Each row is followed by its grade, which names the range that a hidden value of the row falls in. A new part has a new value, new ranges and new names.
(in the rows, 100 means zero)
[120 108  86 111 113  95  85 128  85 110 109 103 103  85 111  99  84  99
 148  89  94  98 112 100 114  43 108 106  75 131 140  99  74 109 118  62
 123  94  91 126 100  87  67 108  76 115  88 130 160  68 125 108 110  82
 124 126  83  86  88 101 135  91 100 101 113  89  97  91 101  56 106  89
 102 131 107 102  62 141  82  90 101  86  84 146  92 109  97 104  75  65
  85  81  58 125 101 101  95  80 109 115  95  86 101 134  99  69 165 126
 117  97 105  96 109 106  90 129  94  78  77 113  65  88  66  73 109  69
 119 113 119  97 104 108  82 122  32 106 114 118  81  98 109 116 108 122
 162 100 117  89 147 100 112  86 101 134 109 120  99 137 101 135  75  70
  92  79  96  82 101 108 116 108 107  74 114  55 104 141  72   0  73 116
  83  49  88 112 139 103 134  98 135 164 108 139 145 102 108  74 118 102
  98  88  89  72 108  97  84 110 158  80  67 116  77 123  95  99 120 108
 129 133  97  93  86  81 157 101 128  82  88 113  74 115  77  94  98 113
 103 128 103  94 122  93  80 112  87  65 156  98 118 133  97  82  78 115
  51 102  99  69 108  92  95 106  75  99  99 175  81 122 138  95  90 118
  65 104 122  96 108 158 104  85 105  94  63  46 104 124  99 103  25  83
 111  83  87 122 112 108 109  92  91  97 121 107  93  97  80  71  99  91
 121 113  64 112  87  83 109 103  91  99 103 135  98  90 103 107 128 112
 109  88  84  91  94 123  74 100 110  66 153 105 134  97  63  91 108  95
 107  82  77 100] -> <19>
[113 109  64  91 120 109  76  86  41 101 101  31  85 140  73 113  77 110
 123  88 109  86 133  94 107  67 111  50  80 119  79 115  60  90 125  66
 122 103 100 105 189  89  83 114  99  37 109 154 106  99  75  85 119  66
 125 100  46  77  58 109 109  90 126 101 108  65  88 156 114  93 103  81
 120 113  99  99 145 103 129  89 104 159  69 142  85 107  82  64 124 118
  84  68  73  96 175 114  89 124  45 108 103 124 118 115 127 106 123  62
  69  89 128 122 148  82  82  90  81 120 110 164  98  46  74 121 134  96
 114 137  76  82 155 112  78  75 155  99 122 128  55 116 110 104 101 129
 122  84 110  64  80  84 128  85  99 120 124  97 113 129 116  99 112 114
 157 114  92 107  85  84  77  92 108 163 138 136 135  79 102   3  97 110
  89  83 103  72 130  59 105  99 127 145 101 111  70  94 128  98  83 100
 111 120  95 130 109  73  82  89  77 118  41   0  98  75 110 153 121 120
 153 104 100  89  83  82 136 100 130 113 102 130  82 138 103  91  80   0
 122 136 146 124 101 106 129  94 100  77 152  93 140 149 103 108  81 103
  68  70  80  90  89  56  94  82 119 101  75 111  98  98 112 118  84 120
 106  88 107  86 138 119  60  86 118  99 140  59 111 123 102 108  88  85
  14 139  52 106  85  23  97  95  98  94 108 106 121 105  86 131  44  97
 156 125 111 115 106  78  97  77  91  75 107 109 110  93  93  79  94 121
  81  53  70  52 115  94 108 114 101  87  31  95 118 103  82  51 123  83
  69  85 105  91] -> <22>
[124 105  88 110 100  83  80 111  99 112  91  70  67 106 120 119  84 129
 133  84 109  96 122 106 107  65 104  74 103 126 115  98  89  99 110  63
 120  92  95 112 132  87  76 128  81 106 113 130 137  82 104  92 106  88
 123 112  75  73  79 100 109  87 111  93 106  98  98 105 128  52 105  84
 110 124  96  97  95 119  95  86  89  83  81 138  89  99 101  73  84  81
  78  97  54 118  90  97 101 101  93 113  95 101 107 115 123  86 140  98
 106  95 100  86 107 108  93  95  90  72 103 140  87  77  81 104 124  89
 118 117  91  96  97 118  80 100 127  81 138 139  71 108 107 118  94 149
 129  97 131  80 107 100 110  91  95 126 127 133 105 101 111 119  82  87
 106  93  93  98  87  99 109  96  99  87 128  77 117 142  90  13  80 114
 111  78 105  82 119  83 140 105 139 128  99 160 137  94 123  94  65  90
 105  69  85  76 107  86  78 103 116  97  63  78  90  91  97 117  95 115
 139 103  97  91  83  79 119 105 117 101  78 115  89 128 101  75 100  66
 127 131 105  99 106  93 114 109  86  67 163  92 114 127  88 104  84  94
  67  95  79  89  97 105  95 103  84 111 108 131  90 121 122  98  86 109
  91  90 102  96 105 120  80  88 104 109  95  48 112 124  87 100  78  93
  95  89  92 102 106  85 105  95  90  98 100 106  86 102  95  95  81  71
 117 128  74 106  86  76  85 101  88 100 105 125 109  96  86  61 107 130
  94  85  75  80  87 128  80  92 100  78 122 109 123 107  84  88  89 107
 105  87  83  87] -> <19>
[ 88  55  63 141 102 115  91  53 105  88  13   0 107 129  73 167 120 156
 139  48 111 103 158 116  94  78 110  11 188 149   0  97  96  64 112  64
 113  77 124  94 151  27 111 146  80   9 145 138 135  98  78  76 107  64
 121 108  44   6  76  93  75  62 125 107 119  87  84 175 130  69 111  46
 152 121 105  38 170  70 132  82  55 111 100 137 107 100 110  58  48  82
 100 109  80 171  79 108 113 126  82  81  83 110  56  96  92 101 114  65
 138 133  97  84 122  79  97  87  70  68 170 166 120  23  90 138 146 139
 147 200  23  75 113 126  80  78 195 119 174 122  72 127 108 115 100 178
  51  91 130  81  83  98 110  96 114 132 112 128 134  36 130 117  87  88
 125  98 103 111  68  87 116  87 101 123 113 152 156  97 108 117 122 123
 146 100 113  97  52 106 143 133 117  70 102 121 181  88 129 158 119  46
  61  95  70  66 124  31  59  73  53 117  87  56 139  68  86  89 111 147
 143  85 121  97  91  83 120 118 114 110  61 118  82 141  82 104 120   0
 128 122 108 113 108 113 130 105 105  74 115 101  71 139  73 116 112  97
  74 107  43 107  96 117  90 130  88 128  88  83  86 125 118 114  94 111
 126  69  79  88 143 100 106  84 122 105 120 115 103 124  77 138 160  98
  61  81 112  72 110  68  94 105  61 108  79 104  67 136 105 118  60  90
 108 104 116  94  99  95  77  77 100  82  97 103 116  95  64  20 103 104
  80  77  50  99  75 111  84 119 124 105  83 163 132 189 120 100 111 122
  94  91  90  93] -> <19>
[ 87  79 111 101 100 102 112 123 111  92 105 124  93 101 118  95  86  85
 146 118  80  95  64  98 110  71  98 114 118  82 140  77  91 116 110  64
 105  90  87 111  48  70  72 106  90  86 125 135 119  90  99 104 109 110
  86 111  86  96  79  90  97 107  74 100 129 128  94  71 103  54 115 109
  96 139 115 102  90 106 124 111 103 111 120  86 116  96 105 172  31 113
  94 115  64 139 104 113 104  83  99 128  91 113 105 120  93  99 146 145
 118 129  97  91  86  90 109  90  94  57  88 115  80  99  89  83  73 107
 127 123  80 114  79 100  82 102  72  83 109  97  83 160 101 108  74  93
  99  99  91  90 120 113 104 112  96  89  98 163  88  91  89 119  82 111
 115  95 103  75 121 102  95  98  93 113 102  96 114 148 118   0  74 122
 104  25  76  70 123 128 122 102  62 158 104 137 140  78 103  85 163 109
  77  95 103  46  97 106  93  51 130 118  83 103  70 122  80 137  93  93
  83 121 102  88 115  82  94 146 109 102  94  98  83 113  95 126 107  42
 150  92  68 109  98  59  88 118  72 105 108 104 113 144 125 107  92  88
  78  95 132  92 148 102  99 101  85 106  95 131  91 107 123  74  97 100
  79 106 137  75  96 109 107  87 113 117 106 115  88 123 101 110  59  89
 122 137 108 114 160 122  97  62  84  67 117 111  87 122  85  94  88 111
  52 135 112  99 100  92  92 104  90  96  96 109 101  91  94 149 154 142
  92 116 127 126  97 132  98 122  84  95 107 117 114 135  78 117  88 108
 112 103  73 100] -> <19>
[100  73  75 140 107 118 104  96  90  94  59  74 103  96  81 115 109 113
 126  76 106 106 127 101 100  76  88  72 120 139  65 100  88  91 120  62
 116  95 105 101 120  82 115 111  89  71 101 117 129  93  97  89 102  87
 115 113  77  48  94  91 102  68 114 112 114  79  92 122  97  85  99  57
 119 109  97  77 113 101 118 103  98 115  95 127 106 108  99  85  75  68
 112  95  95 133 104 107 107  98 105  77  95  94  64 107  79 100 130  84
 122 129  98 102 117  83  96 129  97  83 117 104 106  75  86 111 127 107
 120 146  89  88 124 117 103 106 102 145 122  98  86  86 106 107 121 127
 105 102 110  90 107  96 106  93 118 109 101 109 117  96 112 124  87  73
 105 102 105 106  90  96 119  95 110 101 101 122 114  98  95  38  87 125
  96 100 102 110 110 112 122 107 124  91 105 102 171 115 102 108 101  76
  92 102  89  83 115  77  83 111  94 109 107  88 107  97  93  69 129 118
 126 119 108 102  88  79 130  96 113  73  82 108  64 111 102 115 108  22
  90 118 110 101 114 118 116 110 101  65 113  96  90 121  91  92 112 109
  54 119  78  92  96  99  99 118  93 101  86 116  92 118 115 112 101 104
 111  96 106 101 102 111 138  86 109  91  94 103 108 124  88 116  92  94
  95  95  89  90  99  80  97 110 102 107  98 102  84 107 100 100  82 100
 109  81 102 101  97 102 106  91 101  97 102 111 106  96 101  67 114  81
  92  95  70  97  94  99  85 108 138  95 120 128 141 128  97 100 105  91
  98  86  97 101] -> <22>
[155 120  96 107 103 118 132 106  73 101 100 115 111 108 113  84  68 120
  95 102 114  98 101 106 110 113 100 125  73  98 102  96 109 111 107  57
 119 102 102  97 105 116 102  84 135 119 100 126  76 107  98  83 100  99
 109  99  93 116  93 111 103 103 110  97  88  96 101  94  94 111  70 111
 103  94  84 123 117 101  97 114 115  92  82 125  97  95  86  79 127  98
  94  75  98  62  99  98  99  97 110 104 102 102 111 100  99 101 123  70
  66  99  95 101 128  97 102 102 126 103 103  81  92 121  97 119 131  93
 108 104  94 112 131 112  91 105 148  74 113 116  92 102 103 108 123  92
 105 105  72  90  81  93 102 103  75 100 107  59  85 142 107 108 110  99
 108 112  94 128  87  97  79  80 103 129 105 118 108  90 107  84  98 111
  72 135 109  79 106  94  90  95 107  84  98  86 102 127  98  81 147 109
 118 106 120 118 103  98  93 138  94 111 122  62 102  90 111 133  88  93
 112 107  92 103  74  82 100  93 123  97 101 104  84 101 121 107  79 118
 114 107 119 110  80 113 145 103  73  78 121 104 121 116 105  97  99  97
  96 102 122 107 100  63 108 102 121 112  85 114  99  91  90 119  89 114
  99  97 119 114 108 114  65  86  96  97 111  82 112 124  80 103  70  89
 105 143  75 105  78  60  93 101 128 132  99  98 101 101 104 113  76 120
 107 111 113  93 108  92  93  94  93 119 113 108 103 131 102  67  52 101
  84  96  97  71 107  79 107  97  96 101  77  69  99  94 112  69  85  90
  96  92 113  92] -> <22>
[ 97  84  81 121 113 134 182 102  75  78  84 138  97 110  89  87 100  94
 123 101  92 106  94 100 117  89  92 118  86 116 100  91  95 108 118  63
 118  98 104 104  46  77 105  59 111  75  94 132 111  98  94  86 110  99
 104 102  79  92 101 100 105 109  95 112 115  84  95  96  69  90  85 113
 113 108 118 104 118  91 108 126 119 126  88 117 125 105  83 127  67  94
 106  80 107 106  99 126  94  77 118  92 100 105  90 112  68 101 146  85
 109 130  96 117 140  40 102 140 140  93  98  72  93  94 100 106 110 105
 126 147  90 116 143 105  96 106 110 136 109  92  94 118 106  84 131  72
 102 108  61  98 115  97 106 103  84  95  88 111 101 144  96 121 107 105
 121 103 110 123  89  97  80  91 113 136  75 140 122  90 105  26  85 130
  67  85  96  76 115 118  88 100  91 123  98  73 133 110  89  98  54 108
  80 139 112  98 109  90  92 102  94 123 111  80  90 141  94 115 104  97
  94 146 103 104  85  77 117 113 114  83  98 107  71  79  99 161  93  33
  90  90  94 115 105 114 117 109  73  90 103  92 104 117 114  86 103 116
  76 115 165  95 131  55 106 123 115 100  88 136  92  96 103 121 124 121
  97 117 148 107  98 112 112  87 111  76 103 112  95 126  85 119  66  84
 101 162  82 117 114  76  89  92 109 124 121  98 100 125  90  98  73 170
  83 103 136  92 132 132 120  76 112 103 100 114  80 116 110 129  99 100
  85 117  99  86 105 113 107 124 110  97  76 105 113 130  98  79  91  80
 103  97 101 120] -> <19>
[117 112 114  74  98 105  99 116  93 109 105 101  72 121 114  83  66 102
 117 131  99  84  79  96 110  88 102 115  84  68 143  89  87 113 108  60
 120 101  88 106  97 104  78 107 111  86 125 144  88 105  94  91 108 108
  90  92  74 103  66 103 100 117  94  92 110 109  97  84 112  74 105 123
  90 120  96 121 102 105 121 101 110 113 100  98  98  93  99 110  85 120
  84  93  73  91 109 105  98 106  87 135  99 127 138 113 121 111 124  92
  69  97 108  91 107 101 104  65  90  90  87 112  96 103  95 110 102 101
 108  98  78 112 100 109  79  91 128  37  99 115  71 152 101 107  70 100
 112  96  86  80  89 104 105 107  77  83 115 132  97 114  89  98 101 123
 130 114  92 102 102  95  77  79  93 126 122 104 116 129 114  14  76 117
  94  71  98  56 122 100 114  98  84 139  94 132  82  79 119  88  65 104
 115  96 109  91  99 114  93  82 103 119  68  54  84  85  99 195  77  96
 107 101  92  87  99  81  68 120 120 145 104 103  97 111 117  97  88  54
 154 108 103 106  81  70 126 106  74  99 127 102 139 137 116 117  86  78
 109  82 139  94 110  82 100  76 104 107  91 115 102  95 112  93  79  99
  94  92 116  79 110 105  66  83 105 123 117  75 103 123  98  95  79  88
  98 158  83 101 110  78  95  78 100  83 108 110 103 107  92 114  71  99
  93 149 110  95 101  93  82 112  83 101 108 104 108 100  94 100  95 155
  84  91 119  95 108 114 111 107  65  94  58  97 106 104  82  92 100 101
 102 100  94  90] -> <22>
[101  74 127 116  77 119 110 114 127  95  67 118 109  78 119 102  79 112
  89 109 111 101  70 102  99 116  48  87 160  66  93  82 119 106  99  62
  94  89  92  87  73 105 125 119 122  99 122 101  52 115  83  88  88 147
  56 101 121  72  89  71  76 105  91 104 116 126  96  66  99 100 100 106
  83 101  64  96 104  88 126 116 102 108 142  56 110  91 125 120  38  93
 130 148 114 125 106  95 124 106 117  87  89 105  84  93  94 129  89  86
 101 157  82  88  65 111 119  74  96  67 113  60 102 122 107 112 108 128
  88 118  72 104  69 109  84  98 113  52 100  76 100 119  89  99  81 106
  61 111  83  99  78 112  91 120 113  51 101 113 103  45 101  99  95  94
 101 143 104 104 122  96 100  69  81  94  93 120  87 121 142 120  79 120
 111 124 107  80 110 122 123 106  56  44 102  98 129 104 100 107  83  62
 117  86 100  52  99 110 104  93  85 144 136 103 106  77  92 126  86  93
  75 100 103 101 113  83  38 114  93 110  99  74  82  98 112 123 116  80
 133  75  92  96  67  77 130 120  73 101  44  79  80 107 102 118 136  65
 109 117  80 117 115 137 109  88  83 107  84  54 118 103  87  94  90  75
 122  90 113  84  73  65 136  86  94 128 113 140  96 123  86 105  89 112
 134 105 113  45 113 101  88  97 118  76  61 105  76  95 126 112  91  92
  52 105 122  76  86 102  68 132  95 119 102  78 122 101  94  57 112 105
  88 135 116 162  94  80 106  99  97 132 112 122 115 122 114 175  89 114
 106 109 103  94] -> <22>
